Moves between items:
*: Seb->Ded, Laf->Seb, Mog->Fav, Lel->Kup, Ner->Nuz, Ser->Tun, Sef->Laf, Tun->Ked, Guk->Mam, Ket->Led, Miz->Kel, Meb->Tov, Tor->Pes, Mim->Fas, Mam->Mim, Zer->Ruv, Led->Ser, Tib->Dun, Kup->Ket, Gaz->Lel, Peg->Kav, Fas->Kol, Kol->Zer, Kel->Luz, Dun->Zil, Tov->Fus, Fus->Sov, Duv->Muf, Nok->Fik, Ruv->Sef, Muf->Mes, Zif->Siz, Tum->Vak, Pes->Peg, Siz->Tum, Mes->Tor, Fik->Gug, Luz->Ner, Ked->Miz, Nuz->Bis, Pir->Duv, Zil->Nok, Fav->Gaz, Vak->Mog, Ded->Tib, Gug->Pir, Bis->Gov, Sov->Zif, Gov->Meb, Kav->Guk
§: Seb->Nuz, Laf->Bis, Mog->Peg, Lel->Mes, Ner->Ded, Ser->Gug, Sef->Gov, Tun->Fik, Guk->Tum, Ket->Duv, Miz->Zil, Meb->Ruv, Tor->Gaz, Mim->Zif, Mam->Siz, Zer->Tov, Led->Pir, Tib->Luz, Kup->Muf, Gaz->Tor, Peg->Mog, Fas->Sov, Kol->Fus, Kel->Dun, Dun->Kel, Tov->Zer, Fus->Kol, Duv->Ket, Nok->Ked, Ruv->Meb, Muf->Kup, Zif->Mim, Tum->Guk, Pes->Fav, Siz->Mam, Mes->Lel, Fik->Tun, Luz->Tib, Ked->Nok, Nuz->Seb, Pir->Led, Zil->Miz, Fav->Pes, Vak->Kav, Ded->Ner, Gug->Ser, Bis->Laf, Sov->Fas, Gov->Sef, Kav->Vak

In the rows, 54 stands for zero.

The rows follow the links: the fewer symbols apart two items are, the more alike their rows tend to be.

Each row is also shifted at random along 4 hidden directions that mean nothing.

Some items, each with a row of numbers:
Kol:   52    35    60    49    61    63    68    52    74    70    45    55    61   107    30    16    51    74    57    31    63    70    36    62    53    31    82    64    45
Lel:   22    43    66    60    56    51    42    64    51    56    57    46    46    58    39    32    44    49    46    41    57    68    54    66    54    48    50    64    73
Ked:   52    63    55    55    57    69    62    38    66    60    39    72    68    52    64    80    62    53    36    86    62    39    70    63    57    68    65    69    47
Mes:   40    57    49    57    69    53    71    51    31    31    64    55    63    50    44    79    88    32    51    62    54    38    46    36    57    57    48    56    51
Mam:   11    62    46    57    34    49    42    58    35    36    31    33    46    63    63    79    71    41    61    23    80    86    36    56    53    73    38    32    38
Nok:   47    67    56    52    61    69    26    55    65    70    41    62    50    59    67    47    39    78    52    80    56    49    59    83    51    64    61    67    54
Meb:   51    60    35    33    51    46    48    72    26    60    48    45    33    85    41    30    49    47    70    40    47    65    24    49    51    30    45    38    61
Kel:   69    58    49    58    43    62    64    64    51    72    60    61    59    48    68    66    61    51    64    61    68    49    68    44    56    25    61    37    34
Mog:   67    41    64    81    48    46    54    62    69    58    83    23    48    64    42    18    70    69    66    20    62    57    67    42    64    27    69    50    53
Kup:   15    44    64    51    50    57    40    61    39    45    39    54    52    47    42    54    51    33    39    52    65    71    50    72    54    65    39    63    74
Sov:   64    51    40    39    41    44    69    49    46    63    31    32    40   108    39    37    72    47    58    30    62    61    36    35    53    36    72    28    44
Kav:   70    73    51    67    58    36    33    48    54    39    68    16    37    60    56    39    68    72    62    43    36    40    57    41    58    85    53    48    66
Zif:   64    50    37    43    32    44    79    50    54    56    35    56    57    70    60    74    55    44    57    31    64    73    46    33    50    49    55    26    31
Duv:  116    50    56    43    63    58    64    64    58    45    69    67    60    42    52    41    67    63    72    70    51    42    51    43    54    45    59    59    48
Muf:   50    55    53    49    81    67    73    48    50    53    66    73    67    70    38    55    70    56    55    73    45    33    43    49    52    42    63    67    50
Zil:   41    65    64    65    56    65    19    50    60    59    49    28    40    68    54    35    72    73    42    77    64    39    61    78    58    71    65    67    69
Tun:  124    50    60    44    33    50    60    62    60    60    42    42    49    50    63    48    68    47    54    72    69    54    70    42    58    51    59    39    56
Ket:   39    40    52    37    37    51    49    70    40    68    30    45    36    86    35    29    51    30    43    44    70    78    42    63    53    27    56    46    75
Vak:   29    47    61    78    53    53    67    44    60    41    63    45    67    45    57    74    71    52    51    32    71    62    64    43    60    64    57    52    37
Gaz:   63    44    67    65    42    43    47    72    54    40    70    56    56    12    65    55    37    49    60    34    54    78    67    55    53    61    31    53    64
Tor:   52    61    35    54    48    43    74    60    28    48    66    57    52    36    58    79    61    29    62    45    46    53    50    29    53    35    40    36    50

The symbols that take the first to the second take the third to the fourth. What is the fourth?
Answer with the item's name.
  86    64    48    34    64    45    54    43    55    26    44    56    55    50    57    62    55    61    52    66    39    49    44    47    51   105    48    56    59
to   59    57    58    48    51    70    39    68    50    62    43    46    50    68    61    41    72    66    62    70    80    58    48    71    58    47    60    58    47
as   46    68    38    56    47    45    39    50    54    63    48    51    44    53    72    63    27    67    64    35    34    61    49    52    51    64    47    37    47
to Ked

  39    70    56    65    49    43    30    48    45    25    50    14    38    53    58    59    82    59    61    41    56    57    47    48    57    97    43    42    54
to   53    51    60    35    45    57    50    54    51    46    31    56    52    50    52    59    58    32    33    69    69    65    52    66    53    75    47    61    72
as   31    61    42    55    57    56    47    75    37    89    73    56    40    78    45    26    40    65    74    43    46    50    43    57    52   -11    63    47    49
to Pir

  46    68    54    68    74    64    44    55    53    56    83    76    63    23    68    65    47    70    62    72    33    36    61    60    53    53    48    68    48
to   69    53    51    45    37    48    46    61    56    41    40    56    55    41    73    64    37    63    72    34    63    87    44    55    50    79    39    36    39
as   23    42    64    66    57    55    73    42    52    44    58    45    63    55    32    56    72    27    32    50    69    48    64    48    62    47    61    65    68
to Ser

  39    72    47    69    72    44    44    36    58    56    71    30    43    72    45    35    63    70    48    54    26    18    53    46    55    67    65    58    71
to   68    49    63    68    57    44    61    45    71    59    78    53    56    36    48    45    43    52    32    63    35    37    84    51    58    58    57    70    78
as  114    49    55    34    30    47    61    65    59    78    35    51    42    68    53    28    47    44    51    63    61    65    62    51    55    33    61    38    62
to Tov

  80    38    74    65    69    51    72    38    77    31    72    59    73    30    39    53    62    53    42    60    47    45    71    47    58    78    58    77    72
to   42    52    58    68    52    47    51    44    65    74    65    46    43    55    45    38    40    52    34    60    37    35    74    59    56    43    60    66    78
as   67    29    64    51    51    55    79    58    60    44    54    76    69    39    50    64    47    39    53    39    65    75    57    46    54    48    50    58    46
to Seb

  48    64    58    56    43    56    28    63    50    67    40    42    41    48    70    59    53    54    51    69    66    62    63    73    56    62    47    48    55
to   53    48    57    43    54    60    57    54    67    46    40    66    63    58    59    60    40    69    62    40    63    79    39    64    48    73    54    56    40
as   13    56    52    67    36    53    42    57    48    86    48    24    31    86    42    32    61    42    35    47    67    50    59    61    62    16    67    47    69
to Mam

  56    56    63    53    55    66    56    41    58    47    33    39    60    70    48    61    90    42    33    83    76    43    63    61    59    74    69    63    59
to   56    58    57    66    34    57    62    64    37    40    50    24    55    56    58    74   121    31    55    62   104    53    65    41    68    51    57    38    40
as   68    53    48    35    67    73    61    62    56    76    47    91    67    72    53    46    37    69    67    72    52    52    38    63    51    23    66    64    38
to Muf

  67    60    51    47    45    61    65    42    62    68    38    78    69    35    75    90    48    46    41    87    61    49    69    60    54    67    53    55    41
to   31    63    44    43    61    52    41    66    27    40    52    67    48    34    59    70    45    45    65    59    42    61    34    59    49    64    26    52    58
as    9    62    54    61    49    60    31    47    53    80    41    55    46    59    65    58    33    55    36    69    53    49    65    80    56    49    54    59    63
to Muf

  84    58    54    36    57    69    47    67    62    55    45    86    67    37    74    66    39    64    68    81    57    63    50    68    52    60    49    63    42
to   44    32    64    50    62    63    76    47    67    46    51    68    70    72    36    48    56    55    49    39    69    70    46    55    53    53    67    66    49
as    4    40    63    72    50    53    57    59    54    58    63    66    63    41    61    66    32    48    52    29    55    75    59    63    50    42    44    58    51
to Bis

  45    51    53    65    40    45    57    55    52    66    60    51    47    38    54    59    37    38    37    57    48    51    77    52    56    40    46    49    66
to   25    65    47    68    60    65    58    58    49    64    62    77    65    28    74    91    56    51    58    66    60    47    65    57    53    41    49    55    34
as   67    50    53    65    50    48    74    42    78    73    61    62    63    58    59    59    37    72    59    34    44    55    64    44    57    41    71    45    35
to Kav

  75    39    65    64    41    43    75    55    56    43    68    58    65    17    53    64    48    30    43    50    55    56    74    43    57    56    43    53    66
to   83    48    45    59    42    44    75    45    66    58    49    52    61    62    59    60    51    57    57    35    56    63    61    34    54    52    67    37    36
as   75    63    44    49    52    43    42    78    37    61    74    64    41    33    63    36    32    61    80    49    35    59    45    50    52    24    36    43    57
to Fik

  34    73    36    61    44    39    53    51    36    41    52    54    49    24    74    95    47    40    53    46    39    53    55    41    49    70    28    40    53
to   60    59    32    56    31    31    67    68    20    57    68    33    35    56    56    59    63    23    70    26    51    60    53    22    57    11    39    14    49
as   62    65    45    33    67    53    50    47    49    38    39    64    53    54    56    63    42    59    55    61    31    51    32    57    42    87    39    60    61
to Meb

  48    55    54    44    71    71    66    62    41    46    55    66    68    69    45    61    85    46    63    70    71    50    41    52    54    40    62    60    45
to   33    65    41    55    39    42    46    53    47    57    42    54    48    39    80    81    24    58    59    37    42    71    46    57    46    71    33    35    45
as   64    51    45    45    59    58    79    64    44    63    64    73    56    68    44    54    61    45    67    55    53    46    43    39    55    14    58    49    42
to Mam

  49    68    40    59    52    39    51    48    47    62    66    42    37    59    61    51    49    57    59    38    29    39    54    39    55    44    49    37    61
to    3    67    49    58    72    61    42    60    30    46    63    49    46    66    44    48    68    54    65    56    52    44    36    62    55    47    48    63    58
as   49    58    47    37    72    49    40    59    39    45    56    42    40    78    41    30    61    62    63    58    39    50    29    57    50    56    48    54    67
to Tor

  56    70    57    66    84    62    35    57    55    43    84    62    56    30    62    46    51    80    69    73    31    26    57    61    52    70    50    76    62
to   27    48    65    82    61    57    60    38    68    39    66    39    70    52    52    68    78    59    49    38    63    52    66    47    60    72    62    65    43
as   64    68    48    41    78    51    36    56    50    49    69    76    50    33    64    50    25    68    68    67    15    42    44    61    46    72    36    68    70
to Fav

  41    56    51    52    48    66    66    47    63    81    37    54    55    88    48    54    69    51    41    71    74    41    59    59    63    29    83    50    44
to   19    68    46    40    85    63    37    39    49    30    45    71    60    52    52    69    45    64    48    74    27    38    32    71    47   102    41    78    68
as   69    45    61    74    51    42    62    53    70    51    79    61    70    15    67    64    31    64    63    32    45    63    71    47    54    59    46    56    49
to Tun

  36    56    57    45    67    79    44    59    42    50    40    55    59    79    46    54    90    56    58    75    83    54    38    72    56    55    60    66    46
to   94    55    50    51    45    46    65    42    65    46    47    37    49    80    51    51    75    62    56    40    61    52    52    31    58    69    68    42    46
as   14    65    46    53    74    60    39    60    35    39    62    69    54    38    58    71    48    54    63    65    41    49    42    66    48    62    33    67    57
to Pes

   1    71    40    62    56    49    51    41    34    33    48    54    54    35    66    97    57    38    43    51    41    45    54    49    51    86    33    46    53
to   39    37    70    64    62    55    75    42    61    36    59    53    72    52    32    62    77    37    36    55    65    50    59    51    60    67    62    76    63
as   35    44    63    62    59    51    49    60    62    65    68    62    54    40    51    36    23    63    51    36    42    65    61    65    52    41    51    66    65
to Kel

